Below are the code and all the weights of a small trained network. Each question names an input and a target symbol and asks about switching units off, where a switched-off unit gives its printed mean instead of its output.

import numpy as np


def w(rows, s, z=0):
    codes = np.array(rows[::2]) - 128.0
    scale = np.full(codes.shape[1], s)
    scale[-1] = z or s
    return codes * scale


def norm(h):
    return h / np.sqrt((h * h).mean(-1, keepdims=True) + 1e-5)


def f(y):
    return np.maximum(y, 0)


def softmax(a):
    e = np.exp(a - a.max(-1, keepdims=True))
    return e / e.sum(-1, keepdims=True)


def log_softmax(a):
    a = a - a.max(-1, keepdims=True)
    return a - np.log(np.exp(a).sum(-1, keepdims=True))


def net(x, mask):
    ids = ['Φαβγηθω'.index(c) for c in x.split()]
    T = len(ids)
    res = E[ids] + P[:T]
    r = norm(res)
    for j in range(2):
        rows = slice(2 * j, 2 * j + 2)
        q, k, v = (r @ M[0][rows].T for M in (Q, K, V))
        z = softmax(np.where(np.tri(T) > 0, q @ k.T / 2**0.5, -1e9)) @ v
        o = O[0][rows]
        res = res + np.where(mask[j], z, o[:, -1]) @ o[:, :-1]
    y = f(norm(res) @ A[0][:, :-1].T + A[0][:, -1])
    res = res + np.where(mask[2:10], y, B[0][:, -1]) @ B[0][:, :-1]
    return log_softmax(norm(res)[-1] @ U[:, :-1].T + U[:, -1])


Q, K, V, O, A, B = {}, {}, {}, {}, {}, {}
E = w([
[131,123,62],'Φ',
[137,125,84],'α',
[216,84,19],'β',
[136,125,91],'γ',
[133,123,187],'η',
[142,1,132],'θ',
[130,166,118],'ω',
],0.017)
P = w([
[216,129,116],'0',
[73,125,2],'1',
[110,138,54],'2',
[240,85,205],'3',
[149,138,98],'4',
[50,129,108],'5',
[223,96,179],'6',
[125,153,102],'7',
[55,107,128],'8',
[211,102,159],'9',
[122,168,87],'10',
],0.0097)
Q[0] = w([
[91,157,135],'head 1',
[159,253,126],'head 1',
[119,27,118],'head 2',
[126,111,168],'head 2',
],0.02)
K[0] = w([
[137,71,102],'head 1',
[250,97,140],'head 1',
[55,56,120],'head 2',
[135,98,86],'head 2',
],0.02)
V[0] = w([
[166,9,189],'head 1',
[124,46,71],'head 1',
[103,18,186],'head 2',
[94,222,175],'head 2',
],0.016)
O[0] = w([
[251,112,80,104],'head 1',
[109,88,36,234],'head 1',
[153,45,184,132],'head 2',
[196,216,190,2],'head 2',
],0.012,0.008)
A[0] = w([
[86,198,210,120],'neuron 1',
[169,254,167,2],'neuron 2',
[189,191,100,135],'neuron 3',
[174,158,182,110],'neuron 4',
[218,153,61,28],'neuron 5',
[147,239,52,130],'neuron 6',
[126,128,164,99],'neuron 7',
[82,84,100,161],'neuron 8',
],0.015,0.0051)
B[0] = w([
[114,106,222,134],'neuron 1',
[34,21,250,135],'neuron 2',
[59,91,136,159],'neuron 3',
[157,167,160,140],'neuron 4',
[157,249,62,180],'neuron 5',
[74,122,230,177],'neuron 6',
[103,146,133,129],'neuron 7',
[188,173,147,255],'neuron 8',
],0.025,0.0097)
U = w([
[67,145,69,241],'Φ',
[111,157,104,4],'α',
[138,129,64,78],'β',
[122,153,114,9],'γ',
[248,183,205,219],'η',
[175,51,124,181],'θ',
[95,142,227,106],'ω',
],0.013,0.0036)

Each question gives the input, a string of symbols that net reads in full, and the target symbol t.
The units are the heads (2 rows each of Q, K, V and O) and the neurons (one row each of A and B). Each row of codes is followed by its name. A weight is (code - 128) times the scale printed after its matrix; where a second scale follows, it is the last column's (O, A, B and U).
mask holds one flag per unit, heads first, then neurons. A switched-off unit (its flag False) gives its mean, the last column of its rows in O or B, instead of its output. The means were averaged over made-up inputs and are rounded, as every weight is.
A unit's drop is (log p(t) with every unit on - log p(t) with that unit switched off) / (log p(t) with every unit on - log p(t) with every unit switched off).
The circuit of an input: a set's keep is (log p(t) with only the set's units on - log p(t) with every unit switched off) / (log p(t) with every unit on - log p(t) with every unit switched off). Starting from all 10 units, units are removed one at a time, each time the one whose removal leaves the highest keep (on an exact tie, the one counted first), for as long as the keep stays at least 0.8.
circuit, biggest first: the units of the circuit, biggest drop first
top k neurons: the k neurons with the biggest drops, biggest first
heads that matter: for each layer, one digit per head in row order, 1 if its drop is at least 0.15 and else 0, layers parted by /
drop of u: that unit's drop, to one decimal
input β β γ β Φ η β β α, target η: heads that matter => 01
input η η β η β η Φ Φ η, target η: top 4 neurons => (neuron 8; neuron 3; neuron 6; neuron 5)
input η Φ η β θ β, target η: circuit, biggest first => (head 1)
input Φ Φ Φ Φ γ Φ ω, target ω: top 3 neurons => (neuron 6; neuron 2; neuron 3)
input β α Φ ω Φ, target ω: circuit, biggest first => (head 2; neuron 6)
input θ Φ Φ α α η θ β η, target η: heads that matter => 10
input η Φ Φ Φ ω α γ, target ω: heads that matter => 10
input Φ Φ θ ω Φ θ Φ Φ β, target θ: heads that matter => 01
input α Φ Φ θ η Φ Φ γ ω α, target ω: top 2 neurons => (neuron 1; neuron 5)
input β β Φ Φ θ Φ η, target θ: circuit, biggest first => (neuron 5; head 2)
input Φ θ β ω θ η Φ, target θ: top 2 neurons => (neuron 8; neuron 5)
input β Φ Φ Φ Φ Φ β η ω η, target ω: top 2 neurons => (neuron 5; neuron 1)
input η α θ η Φ Φ β Φ η, target Φ: top 2 neurons => (neuron 6; neuron 2)
input η θ η γ, target θ: circuit, biggest first => (head 2)
input α θ Φ ω, target ω: top 2 neurons => (neuron 2; neuron 3)
input θ β ω β, target ω: top 2 neurons => (neuron 5; neuron 8)
input η η α, target η: drop of neuron 8 => -0.1
input β β η, target β: drop of neuron 4 => 0.0
input η η γ, target η: drop of neuron 4 => 0.0
input Φ η η Φ α θ Φ θ η γ, target θ: circuit, biggest first => (neuron 5)
